[[-15.9  77.5 -16.3  17.1 -30.6 -28.7   6.7 -12.2 -26.2 -18.1]
 [ -4.9  26.6  10.1 -29.6  26.6  27.9 -19.5  -0.6  21.0  13.5]
 [ -4.7  57.1 -30.3 -18.8 -58.1 -63.4 -53.6 -40.2 -59.0 -36.5]
 [ 23.0 -81.1  16.9 -12.7  37.4  38.0  -7.4   6.7  31.6  19.9]
 [ 28.7 -58.6 -15.0   5.0 -29.5 -31.8   0.1 -16.1 -27.9 -18.7]]
|
[[-15.9  77.5 -16.3  17.1 -30.6 -28.7   6.7 -12.2 -26.2 -18.1]
 [ -4.7  57.1 -30.3 -18.8 -58.1 -63.4 -53.6 -40.2 -59.0 -36.5]
 [ 28.7 -58.6 -15.0   5.0 -29.5 -31.8   0.1 -16.1 -27.9 -18.7]]

[[ -0.1   6.4   6.4  15.7  12.2  14.8 -13.8   4.0 -12.0]
 [ 21.8 -11.0  -9.9  55.3  47.4  45.8 -13.1 -34.5  43.2]
 [ 63.2 -81.5 -70.5 -10.8   9.9   8.6  44.6 -35.0   0.7]
 [  4.8 -10.6  -6.2  -2.6  -7.1 -12.6   4.6   5.7   0.0]
 [  4.8  -4.2   0.4   1.5  -2.7   0.7  -7.3   1.5  -4.4]]
|
[[ -0.1   6.4   6.4  15.7  12.2  14.8 -13.8   4.0 -12.0]
 [ 63.2 -81.5 -70.5 -10.8   9.9   8.6  44.6 -35.0   0.7]
 [  4.8  -4.2   0.4   1.5  -2.7   0.7  -7.3   1.5  -4.4]]

[[  2.0  23.2  57.3   4.6 -34.4  10.2 -48.7 -17.0   3.3 -19.8]
 [ 16.3  34.3  54.4   7.4 -32.6   0.6 -45.8 -28.4  13.2 -24.4]
 [-19.2  15.4 -32.7  -8.0   2.2 -35.2  60.5 -35.9  -3.8  26.6]]
|
[[  2.0  23.2  57.3   4.6 -34.4  10.2 -48.7 -17.0   3.3 -19.8]
 [-19.2  15.4 -32.7  -8.0   2.2 -35.2  60.5 -35.9  -3.8  26.6]]

[[ -1.9 -71.5  38.7   1.8   7.5   2.9   1.8]
 [ 23.3  76.3 -36.3   0.7 -26.9  32.6  12.6]
 [-29.0 -67.0  20.5 -14.5  12.3 -32.2 -18.4]
 [-23.2 -64.8  34.7  -4.1  28.6 -30.2 -11.6]]
|
[[ -1.9 -71.5  38.7   1.8   7.5   2.9   1.8]
 [-29.0 -67.0  20.5 -14.5  12.3 -32.2 -18.4]]

[[  0.8 -12.0  56.9 -24.6   8.0  -6.2 -50.8 -30.6 -20.1 -18.4  -5.5  -1.9
    3.3]
 [ -6.0 -14.8  37.9 -35.8  12.0 -15.6 -51.9 -30.1 -12.0 -18.0  -7.9  -9.5
    9.1]
 [ 32.2  31.8  12.9  -9.7   9.5 -10.7 -77.5 -19.4  63.1 -29.6 -16.1 -13.2
   31.8]
 [-16.1 -18.1  39.0 -35.4  10.7 -10.2 -46.9 -29.1 -18.4  -8.4  -1.0   1.2
    8.2]]
|
[[  0.8 -12.0  56.9 -24.6   8.0  -6.2 -50.8 -30.6 -20.1 -18.4  -5.5  -1.9
    3.3]
 [ 32.2  31.8  12.9  -9.7   9.5 -10.7 -77.5 -19.4  63.1 -29.6 -16.1 -13.2
   31.8]]

[[  2.6  10.8  -8.5 -30.3 -44.0 -63.9  30.2]
 [ 19.6   1.9  12.5 -17.0 -38.5 -43.0  25.5]]
|
[[  2.6  10.8  -8.5 -30.3 -44.0 -63.9  30.2]]
